[  1  12   3  -6   7  11   8   4   3  22  10  26  -7   1  13 -18   7  -3
  11   7]	j17/<109>
[ -5  25 -18   2  20  14  13   3   2  29  26  11  -9  -2  -2 -27  16   5
   2  25]	J798/<87>
[-25  -3  -7 -21  10  12  15 -13   1  33   0  21 -14  -8  14 -16   8  -8
  -8   6]	j897/<94>
[ -2  11   7   1  18  -6   9  -6  -1  27  20   9  -7   1  15 -22   6 -20
   3  21]	j17/<109>
[ -3   5  -2  -4   1  17   4   8   2  44  36  14  -1   6  18 -23   1  -8
   1  12]	J798/<90>
[ -7   8  10  -1  -7  21   1  -4   0  32  13  24  -1   4  21 -40   4  -7
   5   0]	j897/<96>
[  6  -2   0 -20   4  13  -4   1   2  16   5   9 -14  -4   4 -10   0  -9
  -4  -7]	j897/<112>
[  1   3 -11 -15  -2  15  10   0  11  31  16  10   2  -7   8 -12  10 -15
   8  19]	j897/<94>
[ -6  14  -6  -1  16  11   3   3   8  30  22  15  -6  -1  15 -24  -6   5
   6   9]	j17/<93>
[  1  -5  -6  -4  12   5  11  -6  -4  28  41  33 -15  -1  13 -15   6  -2
   1   9]	J798/<101>
[  2  11  -2  -3  28   8   9   3   6  18   9   0  -6  -8   4 -14   6   3
   2   9]	j17/<97>
[  4   5   1  -3  -9  23  22   7   2  43  37  26  -1   2  18 -17   3  -1
  -3  20]	J798/<101>
[ -3   7  -9  -6  10   2  11   7   3  28  22  15  -4  -7  24 -25  12   0
   9  16]	j17/<93>
[  9   3  -5   3   8  -6  12  -2  -1 -13  -2   6  -3   2  -4  10   2   4
   2  10]	j17/<97>
[  1  14 -12 -16  13  20   1   6   2  31  -4  21  -2   4   9  -9   6   6
   5  16]	j17/<109>
[ -3  11 -10  -3  19  32  34   0   3  23  15  13  -4  -1  15 -20   5   6
   1  22]	j17/<109>
[-22   5   2 -28  -2  18  20   2   4  41  20  32  10  -3  26 -18  11  -9
   1   6]	j897/<112>
[ -5   0  -2 -17   0  15  -2  11   2  18  11   3   8  -7  11 -14   8  -2
   6  11]	j897/<112>
[-10   5  16 -18  -9  10  -1   5  -1  24  10  21   2  -7  15 -17  -4   4
  -3   2]	j897/<96>
[  0   7  -3  13  20   1  16  -5   0  27  30  15  -1   1  11 -18  12  -2
  12   3]	j17/<97>
[  4   1   0  -6   8   3   4  -1   1   5  22  22 -12  -2   6 -10  10   2
   3  16]	J798/<87>
[  2   0   3 -11   6   3  17   6   9  20  17  20 -18  10   8 -16   3  -5
  29  12]	J798/<90>
[ -7   9  -7  -4  24  14  15  -7   7  31  16  20   0  -1  16 -31   5   5
  -6  11]	j17/<93>
[ -1   6  -4  -2   4  33   5  -2  15  24  25  26  -7   0  10 -25  24  -1
  -1  14]	J798/<87>
[ 2  9 -6 -5  9 12 31  3 -1 35 27 11 -3 -3 13 11 -5 -4  0 13]	J798/<101>
[  1   0  -1  -9  15  16  13  -5   6  34  32   9 -12 -18   6  -9  13  44
  -5   7]	J798/<101>
[ -1  10   4 -13  20   9  21  -2  18  24   8  14 -13  12   9 -22   5  -3
  -4  27]	J798/<87>
[ -4   5  -1  -5  11  21   3   5   1  32  34  16   3   0   9 -25   8  -6
   6   6]	J798/<90>
[ -4   3  -5  -5  13  -1  25  -4  -3  20  -8  15  -4  -6   9 -12   6   1
   5   5]	j17/<97>
[-10 -10  -9  -6   6  12   1  -6  13  33  -2  22   3 -14   9 -21   6  -6
   8  10]	j897/<96>
[ -5  12  -9  15  26  -3  11  17   4  32  28  32 -10  -5  21 -27   5   6
   9  18]	j17/<97>
[ -4   5  -5 -24   3  13   1  -1  -5  22  16  23  -4   2  10 -12   8 -15
   2  10]	j897/<96>
[ -1   9   2  -1  10  14   9   1   4  30  14  24  -5  -7  25 -28   3  11
  -4  14]	j17/<93>
[ -4   8  -1  -8  19  15  19   4  15  28   0  11  -8  18  14 -20  15  -5
  -6  11]	j17/<109>
[ -1   5  -5  -6  19   2  25   2   7  27  24  41  -2  13  17 -16  11  -9
   1  13]	j17/<109>
[ -9  -1  -3 -16  -3  37  -9  -2   3  25  22  15   2   1  12 -13   8  -4
   4   5]	j897/<112>
[ -8  -3  -6  -6  -2  15  -6  -3   6  23   9  17   6   5  11 -10  12 -14
   4  13]	j897/<96>
[ -5  -8  -2 -14  -5   6  14   1  15  25  11  21   7  -8  18 -20   6  -6
   8   5]	j897/<112>
[ -2   7  -4 -19  13  10  13   0  -4  40  24  35 -10  -2  16 -16   7   2
   8  19]	j17/<93>
[  8   3  -3  -8  14   5  10   2   2  27  36  12  -4  -4  10 -12   5  -4
   6  13]	J798/<90>
[-13  -6  -4 -12  -1  13   4   6  -4  30  12  16   9  -1  16 -20   4 -11
  12  16]	j897/<94>
[ -1   3  -5  -7  -3   8  -8   1  -8  28  18  30   3  21  24 -16   8  -1
   3   4]	j897/<96>
[ -2  -1  -5   1   5   9  15   1   7  32  31  19  -4   0  11 -23  -2   2
  -8  13]	J798/<101>
[  1   3  -1 -17  -9  12   4  25   0  21  16  16   7   5  13 -16   5  -6
  11  -6]	j897/<112>
[ -2   2  -4 -19  17  11  13   2   9  30  23  14   0  -7  13 -17   4   4
   4  11]	J798/<101>
[ -4   3   4  -4   2  -6   4  -7   3  11   8  28  -1   0  12 -12 -13   5
   1   5]	j17/<97>
[ -3   2  -8 -16   6  20  22  -3   4  47  32  15  -7   2  20 -19   9  -5
   3  22]	J798/<101>
[  5   2   3   0  16  10  13  -1   4  34  33   8  -8   1   6 -12  -1   4
   3  16]	J798/<90>
[ -3   2  -1 -11  15  10   7   1   1  31  24  13  -5   0   0 -24  22   4
  -1  21]	J798/<87>
[ -5   1  -3 -17 -12  13   2   2  -3  18   4  11  12  -5   7 -15  -1 -12
   6  -3]	j897/<96>
[ -7  11   0  -4  -1   8   6   3   4  21   5   8   5  -4   7  -9  18 -13
   0  -6]	j897/<112>
[ -7   1   3 -12  10  29  16   0   7  41  35  23 -13   2  16 -20   4  -1
   0  22]	J798/<101>
[  1   5   4 -15  19  -7   8   0  -1  20   6   8 -11   1   4 -19   8  -1
   3   8]	J798/<87>
[ -2   3  -8 -27 -10   9   3   3   2  39  38  24   1  -7  24 -11   2  -9
   5  16]	j897/<112>
[ -8   4   1 -12   3   8   0  11  -1  19   8  28  -6   2  10 -31  14  -2
  -1   7]	j897/<96>
[ -3  11   0   0  15  14   8   2   8  18  14  19  -6   6   8 -16   0  -6
   9   8]	j17/<97>
[ -8   0  -6 -13  14  13  10  -2   2  27  22  20   1 -15  14 -19   3  10
 -16  21]	j17/<109>
[  2  -1  -5 -15  -7 -20  -1  -5   7  29  16  20   8  -2  14 -30   2  -5
   6   5]	j897/<96>

[ 13 -23   6   6  12  -2  -4  19 -24  -2   2  -1 -17  10  18 -34   0  -6
 -17   4]	j747/j679
[ 10   9   3  -7  14   0  -2  14 -20  -6   0  -3 -10   9  13 -30  -3  -4
  -9   3]	j56/J304
[  5  23 -11   5  -1   5  -2   5  -7  -1   2  -3  -5   4   9 -17  -3  -7
 -29   2]	J606/J288
[  7   2   0  10  -4  -2  -4   7 -16  -7  12  -7 -23  -8   8 -38  -5   2
 -11  -7]	j817/j489
[ -4 -10  56   2  -3  -7   5 -32   8   0   9  -5   6   2   0  -4  10   0
 -12  -4]	j747/J232
[ 11 -29   0  -3  14  -4  -2   7 -16   1  -1 -11 -32   4   8 -18   0  -2
 -11   4]	j747/j679
[-15   9   4   0  -6   2   0  28   3   3  -4   2   3  -4  -3  -3   2   9
   4   2]	j817/j584
[  5  -9   5  -6   6   8  -4  15 -13  -5   2  -7  -8   0  10 -28   4  -1
  -4   2]	j817/j584
[ 10  13 -13 -15 -11   6   4 -26  -2  -2  -3   3  -8  10  11 -48   4  -6
  -2  -1]	J606/j533
[ 7  0  2 -2 -5 -1 -4 -7 -1 -2  1  2  2 -3 -6 11  3  8 -1  2]	j747/J232
[ 12  15  -3   3   5  -9 -11  10 -18  -1   1 -36 -13  -1  15 -36   3 -18
  -7   2]	j56/J304
[ 14 -12 -21  -4   7   0   5   7 -15  -1  -4  -3  -9   0  17 -20   5  -2
 -13   0]	j817/j584
[-3 11  0  0  0  4 -2 -1  6  3 -2 -1  4  6 -3 -8  1  2  1  1]	j56/j362
[ 21   1 -12  -5   3   0  -3   9 -22  -2   2  -8 -16   7  20 -40  13   7
  -8   3]	J606/j533
[-2 13  7  2 -2 -1  6  5  1  3 -2  2  2  1  0 -1  0 -3  4 -1]	j56/j362
[ 15  29 -13  -3   2  -3  -1  16 -17  -3   1   1  -7   9   8 -23   0  -6
  -8   2]	J606/J288
[  1  27  -8  -9  -6  -1  -8  15  -6   1  -3  -1 -11   0   6 -14  -2   3
   1  -2]	j56/J304
[  2 -13  -6  -8  -4  -1   0  -2  -5  -7  -2  -3   0  -5   4  -5  -5   8
 -10  -5]	j817/j489
[-10 -14  -2  -5 -11  -1  -5   2  -7   5  -3  -5  -6   4   6 -24  -1   6
 -11  -2]	j747/j679
[ 51 -28   0 -16  23   5  -2  12 -45  -7   9 -18 -29  14  29 -44   7 -20
 -15   2]	j56/j362
[-13 -14  -2  -1   4  12  -1  -2  -1   0 -11  -2  -2  16   9 -17   2  -1
  -6   2]	j747/j679
[  3  22  -1  -2   2  -4  -3   4   1  -1  -9   3   6  -8   3 -14  -1   1
  -9   4]	j56/j362
[ -1   7  -3  -5   5 -12  -4   7 -11  -4  15  -8  -4   1  10  -8   1  -4
  -1  -1]	j56/j362
[ -1  24 -11   3  -4  -3  -1   6  -2   0   0   1   5   4   8 -12   1  -4
  -3  -5]	J606/j533
[ 13 -21  -3  -5   6  -1   5   1  -7  -6   2  -3 -12  10  13  -8  -5  -6
  -6   7]	j747/J232
[-8 33 -5 -5  3 -2 -3 11 -4  0 -1 -8 -7 -4  0 -9 -4  3 -8 -4]	J606/J288
[ -3  14   2  -9  -6  -1   2  -1  -3   5   1   0  -6  -6  -1 -12  -1   5
  -1   0]	j817/j584
[ -6  37   9  -4  11  -5   0   9   8   0   4   3   6   5   5 -18   2  -4
  -5   4]	J606/J288
[  3  22  -1   1   2  -2  -1   6  -4  -3   3   3  -7   5   5 -17  -3   2
  -4   4]	j56/j362
[-20  42   0   6 -17   1  16   6  19   4  -2   8  16 -10 -13   3  -6   8
  10  -1]	j56/J304
[ -2   7  -4  -1  -7   4  -3   3  -5   4  -6   0  -1  -1  -3 -11   0   3
  -3   1]	j817/j489
[  0 -35   1  -1   3   0   7  -3   7  -2   1  -9  -6   4   7  -1   1   1
  -7   1]	j747/J232
[  4  23 -11   8  -3  -5  -1  -3  -5   0  -9  -1  -5   5   5 -17  -5   0
  -2   4]	J606/J288
[-1 46 -5  4 -4  4 -1 -1  1 -2 -5 13  3  2 -6 -1 -5  1  1  2]	J606/J288
[ 12  -2   1  -1   2   0  -2   2 -20  -3   4  -9 -61   4  10 -26   1  -2
 -11  -4]	j817/j584
[ -2   9  10  -3  -3   7   1   4  -5  -4  -4   1  -3   7   2 -14   2   0
  -1  -1]	j817/j584
[ -1   4   8   2   3   1   6   8  -2   4  -4  -2  -5  -1   2 -10   2   4
  -3   7]	j817/j584
[-12  17  10   3  -7  -1   0  23  23  -9  -3   5   3  -3   3   5   3  -1
   2  -4]	j817/j584
[ -1  -2   8  -6   2   3   2  10 -11  -7   1  -8  -7 -10   1 -22  -1   4
 -12  -5]	j817/j584
[  0 -28  -5  -5  -1  -4  -1   4 -15  -2  -4  -6 -13   9   3   2   3  -1
 -19   7]	j747/j679
[  2 -33   0   8   5  -3   0  -2  -2  -3  -2  -6 -10   7  -1 -18  -8   0
  -5   3]	j747/j679
[-11  11   8   2 -13   0  -1   1   3   6   2  -4   2  -5  -7  -7  -3   8
  -4  -7]	j817/j584
[  6 -26  10  -2   0   0  11   3   0   1  -5   2  -1  -1   3 -18  23   1
  -8   3]	j747/J232
[ -1 -11 -11   0  -1 -32   0   3   0   2  -4   3  -6  -1   3 -10   5   1
  -9  -1]	j747/J232
[  5 -26   0  -5  -2   5   0  -1  -5   2   2   4  -4   3   3  -8  -1  -3
  -5   0]	j747/J232
[  4  12   1  -4  -4  10  -2   6 -10   2  -3  -2  -7  -5   5 -27   1   9
  -4   7]	j56/J304
[ -4 -10  12  -1 -11  -1 -12  -1  -9   4  -4   1 -12  -5   6  -6   4   5
  -1   3]	j817/j489
[  0   0 -11  -2  -9   4  -1  -3   1   4 -16   1  25   4   2 -11  -7   1
  -5  -8]	j817/j489
[  4 -29   0   1   5   0  -3  -7  -8   2  -3  -7 -10  10   5  -6  -1   0
  -3   5]	j747/J232
[ -6   4   0   3  -6   1   6   9  -5  -1   5   0  -6  -3   4 -12   0   7
  -9  -6]	j817/j584
[-7 10  5  0 -3  0  3  3 -5 -3 -6 -3 -4 -2 -4 -7 -4  4  3  0]	j817/j584
[  8 -44 -11  -5   7   0   3  -6 -10   1  -5  14 -16   8  11  -4  -4  -4
 -10  -1]	j747/J232
[ -3  16   3  12  -3   0  -2  22  -2  -8  -9  -4   2  -2   3 -28  -1   6
  -2  -5]	j56/J304
[  3  23   7  -2   1   3   0  15  -1   2  -4  -3  -4   2   1 -31   3  -5
   0  -3]	j56/J304
[ 12  12  -5  -1  11   2   2   7 -10  -1   0 -33   6   5   7 -23  -4  -5
  -5   1]	j56/j362
[  5 -39   4 -12   6   3   0  11 -13   5   1 -10 -18   1  16 -32   0  -2
 -13   2]	j747/j679
[-10  22  11 -15 -11   1  -2   5  -2   2   0  26   5  -7   0 -17   3   3
   4   3]	j56/J304
[ 0 26  1  2  2 -1  2  7 -9 -1  8  1  3  2 -3 -3  3 -2  8  1]	j56/j362
[ -1  23   2   1 -12  -2   3  16  -5  -4   1  -3   2   5   3 -20   0   1
  -7   4]	j56/J304

[ 31  -3   4   4   4   3  10   2  -1   4  -7   0  -6   0  -8  -5 -13   2
   7   2]	j570/<285>
[ 19  -9  40   7   8  -5  -4  22   3  11  -5  -1   7   4   0  -1 -15  11
  11  17]	J765/<294>
[ 14  -1  12   9   8   6   3   1   2   9  -2   6 -13  -2  -2  -2 -14   0
   6   7]	j570/<288>
[ -9   2   4  13  -1   7  11  -2  -1  -1  -8  -4 -18  -5   4  -8 -26  -1
   8   4]	j570/<285>
[ -6   3  27  11  10   0   7  -1   1   5   0  12 -20  -2   2   0 -10   1
   4   9]	j570/<288>
[ -4   1   3   7   4   6   8  -2  -1   4  -3  -8  -7   2  -7  -6 -12   1
  -4   0]	j570/<296>
[ 9 -2 10  0  0  6 -7 -4  3 14  4  1  2 -3  2  0  0  0 -1  4]	j557/<303>
[19 -5 30  9 10 -3  5 19 -5  9 -5 -5  2  0  0 -4  3  3  9  7]	J765/<287>
[-5  5 18 13  6 -5 10 13 -3  7 -6  3  3  0 -2 -1  5  1  4  7]	J765/<287>
[ 17  -3  11   2  -4   5 -15  -9   8   6  -5  -9  -1  -2   3  -4 -18   0
   5  -2]	j557/<303>
[17 -2 11  2  8 -2  3  6 -2 11 -2  0  9 -1  5 -2  2  0  6  4]	J765/<287>
[ 39  -3  22  -6   2   8  -5  -5   1   7   9   1  -3   0   0  -2 -16   4
   6   5]	j557/<289>
[ 7 -3 24  1  5 -6  1  3  1  2 -1 -3  6  1  1 -5 -5  2  0  5]	J765/<294>

[24  1 14 20 -2  1  1  4  3  2  6  7 -2  1  8 -7  0 29  3  9]	j35/[78]
[12 -2  4 10 -2  2  1 -1 -1 -2  2  5 -2  3 -6 -8 -1 11  1  3]	j35/[80]
[ 3 10 10  6  2 -2  0 -2  0  4 -1 -2  3  4 12 -2 -6 19  8 -3]	j952/[74]
[19  1 20 23  3  1  7  4  6  2  7  9  0  0  8 -5  4 36  6 11]	j35/[80]
[20  3 11 18 -8  6  0  1  2 -4  5  7 -2  4  6 -5  3 33  5  4]	j35/[78]
[ 5 11 18 11  4 -5  1  1  3  6  1  2  3  3 23  0 -6 29 10  3]	j952/[74]
[ 3 18 12 20 -3  3 -1 -5  9 -1  8  1 -1  6 20 -2 -1 39  9 -5]	j952/[74]
[  5  14   9  11  -4   4  -2  -2   5   0   3  -1   1   6  14  -1   2  28
   9 -11]	j952/[71]
[ 6 15 15 16  0  0  0 -2  6  2  3  1  1  4 20 -1 -3 34 10 -3]	j952/[71]
[18 -5 15 15  4 -2  6  6  2  3  3  5  0 -1  8 -4  2 24  3 13]	j35/[80]
[ 24   5  18  25  -5   9   4   0  11  -4   8  10  -4   3   3 -10   9  44
   7   8]	j35/[80]
[ 2 10  8  7 -1  0  2  3  1  3  1 -1  1  5 13  0 -3 21  7 -6]	j952/[74]
[16 -3 17 17  4  0  6  6  2  1  3  7  0  2  5 -6 -1 25  4 10]	j35/[80]
[14  0 13  9 -1 -2  1  4 -3  5  1  4  2  0  8 -3 -2 20  2 11]	j35/[78]
[  5  15   6  14  -6   9  -3  -7   7  -5   5   0  -2   8   9  -4   0  31
   8 -12]	j952/[74]

[ 3 -5 -5 -2  0 -1 -1  0 -4 -5 -9 -4  5  1  3 -1 -3  1 -2 -1]	J939/(85)
[  4  -1   1   5   4  -4   5   0  -6  -9  14  -3 -12   1   6 -11  -1  -3
   2  -1]	j256/(100)
[  4   1  -8   4  -6   1   6  -1   2 -13  12   3  -4  -1  -4  -8  -3  11
   1  -2]	j806/(89)
[ 4 -1 -4  6  1 -3  4  1  0 -6 19  0 -7 -1  5 -6 -2 -1  0 -1]	j256/(100)
[ -1  -4 -11   0   3  -3  -4   0  -3  -6   4  -7   3   2   7   8  -1  -9
   0   1]	J939/(88)
[  3  -5 -14  -2  -4   0  -4   0   1 -12 -13 -10   5   0   8   4  -3   5
  -1   1]	J939/(85)
[  2   2   5   2   0  -2   4  -2   0  -2  12   1  -5   0  -2 -14  -1   3
  -1   2]	j806/(89)
[  2  -4  -4  -3  -2  -1  -3  -1   3  -5 -17  -1   9   2   4  -1  -1   3
   0  -1]	J939/(85)
[  3   1   1   8   1  -3   6  -3   2  -8   8   1  -3   0   0 -17  -1   5
  -1  -3]	j806/(94)
[  4  -6 -13   6   0  -2  -3   0   0 -16 -14  -5   6  -1  11  -1  -2   1
  -2   1]	J939/(85)
[ 1  1 -3  4 -1  0  5 -1 -4 -6 13 -1 -5 -1  2  1 -1 -2  0 -1]	j256/(84)
[  1   0  -4   3  -3  -1   2  -3   2  -5  11   3  -4   2  -8 -11  -1   2
  -1  -2]	j806/(102)
[ 1 -7 -4 -5  1 -3 -4 -1 -2 -3 -4 -1  0  2  5  1 -3 -4  1  2]	J939/(88)
[  3   0   4   1  -2  -1   6  -1   1  -4   6   5  -5   5  -5 -14  -3   5
  -1  -2]	j806/(89)
[ 0  2  6  3  5 -6  1  1 -3  5  6 -2 -5 -1  6 -3  1 -6  1  1]	j256/(84)
[ 3  0  0  4 -1 -2  7  0 -4 -5 13  1 -8 -2 -2 -7 -2  0  0  0]	j256/(105)
[ 0  1  1  4  2 -2  3  0 -4 -4 11 -2 -8 -2  5 -2  0 -3 -3 -1]	j256/(84)
[  3   0   3   0  -4  -1   5  -1   0  -5   8   4  -7   0  -7 -11  -3   4
   3  -1]	j806/(89)
[  3  -7  -9   7   3  -5  -5  -3   2 -14  -3  -7   4   2  15 -10   0  -3
  -2   4]	J939/(87)
[ 2  2  1  5  1 -3  6  1 -4 -4 17 -1 -8 -1  3 -6 -2 -5 -2 -2]	j256/(105)
[  2  -5  -9   1  -1  -1  -3  -1   2 -11  -6  -4   3   4   4   0  -3  -2
  -1   0]	J939/(85)
[  4   1  -2   9  -3  -3   8  -2   0 -11  14   2  -8   1   0 -18  -1   4
   0  -3]	j806/(94)
[ -3  -6  18 -20   8  -5  -7   3  -4  18 -29  -3   5   7   1   5  -2 -11
   1   5]	J939/(87)
[  5   0   0   8  -3  -3   6  -3   3 -11  13   6  -7   1  -2 -19  -4   5
  -1  -2]	j806/(94)

[  4   7  18  -6   2   2   2   2   4  -9  -2   5  -3  -5  -3  -4   7   3
 -14   0]	J997/V
[  7   5   5 -12   1   0   2   0  -2   1   4   6  -1  -1  -4  -2  -4  -2
   3   4]	j775/U
[  1   5  11  -7  -1   1   3   3   6 -15  -3   8 -12  -8  -5  -5   4  -4
 -10  -2]	J997/V
[  9   5   6  -5  -2   3   3   4   8 -11  -1   6  -4  -5 -10  -5   3  -1
 -16  -1]	J997/V
[  2   7  13  -4   0   4   3   0  -1  -6  -2   3  -7  -5 -10  -1   7   1
  -9   1]	J997/V
[ 9  1  1 -8 -3 -4  3  4 -1 -2  1 11 -2  0 -5 -5 -5 -4  2  1]	j775/U
[ -1   6   7  -7   1   6   4  -6   9 -15  -1   8 -10  -3   1  -9   0  -1
 -13  -2]	J997/B
[ -5   8  12  -1   0   8   4  -4   2 -11   0   2  -7  -8  -3  -3   5  -1
 -12  -4]	J997/B
[ 9  4 -1 -1 -5  4  2  0  0  0  6  4  1  1 -5 -1 -4  0 -2 -2]	j775/T
[  5   0   0 -10   1   1  -1  -1  -1   0   2   8   5  -2  -3  -6  -5  -2
  -4   2]	j775/U
[12  5  5  0 -3  3  1  0  5 -2  6  3 -7  6  0  0 -3  2 -7  2]	j775/T
[ -2   8   6  -5   2  10   8  -5  10 -17   3   5  -7  -8  -1  -7   1   0
 -19  -3]	J997/B
[ -1   6  10  -2  -3   6   3  -4   8 -15  -2   7  -9  -6  -3  -6   4  -2
 -19  -3]	J997/B
[ -3   4   4  -2  -1   7   2  -3   5 -13   0   3  -5  -6  -1  -3   2  -1
 -17  -2]	J997/B
[  3   1   6  -4   0   5   0  -6  11 -10  -2   7  -7  -3  -3  -8   4   0
 -14  -2]	J997/B
[ 7  2 -2 -3 -5 -3  2 11 -2  0  1  7 -5  4 -4  0 -3 -3  1  2]	j775/T
[  9   8   9  -3  -3   2   3   2   5 -10   0   7  -9  -2  -7  -2   3   2
 -14   3]	J997/V
[ -3   5  -1  -8   3   7   5   0   7 -14  -1   2  -7  -8  -5  -4   2   1
 -15   0]	J997/B

[ -9  -2   5  11  -5   0  -5 -22  -1   4   0  -4  15  -2  10   4   9   0
  -4 -10]	J/<471>
[ -6   0   4   9 -10  -6  -5 -20  -5  -5   4  -5   5   0  10   3  -1   0
  -1  -7]	N/<482>
[ 3 -3  4  0 -8 -6 -4  1 -2 -5 -3  4 -2  1  2 -4 -3  3 -1  3]	N/<482>
[ -6  -9   7   7 -12   4  -4 -12  -4  15   8  -5  -7 -15  -4   8  -1  -2
   3 -15]	J/<471>
[  3  -8  10  10  -5 -11   3  -6  -2  -5   1  -7  -7  -3   3  -2   2  -1
  -6  -2]	N/<476>
[ -5   0   3   8  -6   2  -2 -17   1   5  -1  -1   5   1  10   0   7   3
  -5 -18]	L/<503>
[ 1 -1  6  8 -5 -9  7 -7  0 -3 -5 -1  0  1  2 -2  6  4 -3 -2]	N/<476>
[  1 -13   8   8  -6  -2   5   5  -3   3   1  -5  -3   3  -2   8  -4  -2
   5  -6]	N/<489>
[  2  -9   8   5  -9 -11   3   5  -3   2   1  -3 -10  -5  -8   3   0  -6
   0  -5]	N/<476>
[-22  11   5  19 -17   2  -4 -48  -1   2   2  -5  16   4  31  -8   2   4
 -10 -30]	L/<490>
[-10   0   4  10 -11   1  -3 -17  -4   8   3  -5   8  -4  -2  -3   2   0
  -7 -26]	J/<491>
[  0  -1   5  10  -4 -11   2  -9  -2  -2   2  -3   5   4   8  -1   0   0
  -2  -5]	N/<489>
